Below is a small trained network, with its code and all its weights. Each question gives an input and a class and asks what happens when units are switched off, that is, made to give their printed mean instead of their output.

import numpy as np


def w(rows, s, z=0):
    codes = np.array(rows[::2]) - 128.0
    scale = np.full(codes.shape[1], s)
    scale[-1] = z or s
    return codes * scale


def norm(h):
    return h / np.sqrt((h * h).mean(-1, keepdims=True) + 1e-5)


def f(y):
    return np.maximum(y, 0)


def log_softmax(a):
    a = a - a.max(-1, keepdims=True)
    return a - np.log(np.exp(a).sum(-1, keepdims=True))


def net(x, mask):
    res = np.array(x, float).reshape(1, 7) / 4 @ E
    u = 0
    for l in range(3):
        y = f(norm(res) @ A[l][:, :-1].T + A[l][:, -1])
        res = res + np.where(mask[u : u + 4], y, B[l][:, -1]) @ B[l][:, :-1]
        u += 4
    return log_softmax(norm(res)[-1] @ U[:, :-1].T + U[:, -1])


A, B = {}, {}
E = w([
[56,223,175,86,48,130,183,104,126],'x0',
[170,55,199,45,78,254,99,156,75],'x1',
[184,132,179,127,156,117,157,207,158],'x2',
[31,37,92,38,129,124,117,138,90],'x3',
[119,58,70,192,91,229,240,91,92],'x4',
[61,68,151,118,156,120,164,97,85],'x5',
[168,96,141,155,225,167,164,74,90],'x6',
],0.0065)
A[0] = w([
[136,166,234,221,108,192,213,162,136,113],'0.n1',
[79,203,59,19,163,50,68,96,100,115],'0.n2',
[76,214,131,239,114,144,180,7,153,180],'0.n3',
[149,83,183,26,48,189,167,46,1,3],'0.n4',
],0.0057,0.0017)
B[0] = w([
[96,217,133,83,176,127,89,41,104,219],'0.n1',
[122,85,158,251,33,89,128,121,199,237],'0.n2',
[52,142,187,194,117,110,137,68,84,253],'0.n3',
[179,63,111,92,118,31,101,46,170,243],'0.n4',
],0.012,0.0048)
A[1] = w([
[78,189,191,113,37,161,129,174,115,56],'1.n1',
[63,48,74,216,159,188,81,62,75,100],'1.n2',
[124,52,102,148,78,254,128,115,116,5],'1.n3',
[123,28,101,173,169,101,164,166,116,121],'1.n4',
],0.0072,0.0019)
B[1] = w([
[150,214,160,38,157,81,149,209,151,180],'1.n1',
[197,181,133,157,37,178,113,210,192,253],'1.n2',
[145,223,218,125,98,44,47,33,115,159],'1.n3',
[112,177,65,120,135,254,145,204,125,201],'1.n4',
],0.0083,0.0057)
A[2] = w([
[67,68,118,95,68,70,254,106,89,93],'2.n1',
[241,170,112,169,154,139,139,139,136,99],'2.n2',
[133,132,133,54,48,171,87,79,107,142],'2.n3',
[128,155,66,236,72,148,186,49,102,251],'2.n4',
],0.0084,0.0012)
B[2] = w([
[185,51,129,52,143,202,95,77,99,185],'2.n1',
[189,35,93,96,183,159,122,133,103,185],'2.n2',
[80,47,159,136,173,6,148,153,151,205],'2.n3',
[107,112,120,105,63,120,162,152,147,255],'2.n4',
],0.013,0.008)
U = w([
[127,164,128,144,175,117,58,177,153,29],'0',
[81,173,89,162,184,126,111,152,58,2],'1',
[94,252,174,144,150,140,198,73,75,121],'2',
[153,114,52,183,87,196,159,208,140,84],'3',
[75,133,116,72,129,227,131,144,90,55],'4',
[208,55,122,77,224,141,93,90,117,188],'5',
[77,97,157,148,33,29,126,107,188,221],'6',
[114,220,165,50,145,106,131,224,149,66],'7',
],0.014,0.0052)

Each question gives the input, the list of numbers given to net, and the class t.
The units are the neurons (one row each of A and B). Each row of codes is followed by its name. A weight is (code - 128) times the scale printed after its matrix; where a second scale follows, it is the last column's (A, B and U).
mask holds one flag per neuron, layer by layer. A switched-off neuron (its flag False) gives its mean, the last column of its row in B, instead of its output. The means were averaged over made-up inputs and are rounded, as every weight is.
A unit's drop is (log p(t) with every unit on - log p(t) with that unit switched off) / (log p(t) with every unit on - log p(t) with every unit switched off).
The circuit of an input: a set's keep is (log p(t) with only the set's units on - log p(t) with every unit switched off) / (log p(t) with every unit on - log p(t) with every unit switched off). Starting from all 12 units, units are removed one at a time, each time the one whose removal leaves the highest keep (on an exact tie, the one counted first), for as long as the keep stays at least 0.8.
circuit, biggest first: the units of the circuit, biggest drop first
top k neurons: the k neurons with the biggest drops, biggest first
k most important neurons of layer l: the k neurons of layer l with the biggest drops, biggest first
drop when u is switched off: that unit's drop, to one decimal
input [-1,-2,-8,1,0,-7,7], class 3: 2 most important neurons of layer 2 : (2.n3, 2.n2)
input [6,8,4,-3,5,-5,-2], class 5: circuit, biggest first : (0.n2, 0.n4)
input [6,-8,8,7,4,-8,8], class 2: circuit, biggest first : (0.n2, 2.n3)
input [-3,5,0,-6,1,-4,-6], class 5: circuit, biggest first : (2.n2)
input [2,2,-3,-5,-6,-4,-1], class 7: circuit, biggest first : (0.n4, 1.n1)
input [5,8,-2,-1,3,2,-4], class 5: circuit, biggest first : (0.n4, 2.n1)
input [2,1,6,1,-6,-8,-3], class 7: 2 most important neurons of layer 2 : (2.n3, 2.n4)
input [-1,-1,-2,-8,0,-7,-3], class 2: top 2 neurons : (0.n4, 0.n3)
input [4,4,4,1,3,-6,-8], class 7: top 3 neurons : (1.n1, 0.n2, 2.n4)
input [-6,-2,4,0,-4,-8,-7], class 5: top 3 neurons : (2.n2, 0.n3, 2.n4)
input [-4,-4,4,-3,-5,-2,-8], class 0: top 4 neurons : (2.n4, 0.n4, 0.n3, 2.n3)
input [-3,-4,-1,3,8,-4,-6], class 3: top 2 neurons : (1.n2, 1.n4)
input [-8,-3,5,-5,-8,-1,-7], class 0: top 2 neurons : (2.n1, 0.n4)
input [8,-3,6,4,5,-7,8], class 2: circuit, biggest first : (0.n1)
input [-8,-4,-4,6,6,-4,-7], class 3: top 2 neurons : (1.n4, 1.n2)
input [5,6,0,8,8,7,-6], class 5: top 3 neurons : (2.n1, 0.n4, 0.n2)
input [-8,-8,6,-2,-5,8,-8], class 0: 2 most important neurons of layer 0 : (0.n3, 0.n4)
input [5,-4,-6,-5,1,6,7], class 2: 2 most important neurons of layer 0 : (0.n2, 0.n3)
input [0,-6,7,3,8,-3,2], class 3: 2 most important neurons of layer 0 : (0.n4, 0.n2)
input [-6,-4,4,-8,-6,-3,-3], class 5: circuit, biggest first : (2.n2)
input [5,-7,-3,-8,0,7,2], class 2: drop when 2.n3 is switched off : 0.2
input [7,4,1,2,8,7,2], class 5: drop when 2.n1 is switched off : 1.1
input [0,-6,6,7,7,5,3], class 3: drop when 1.n4 is switched off : 0.1
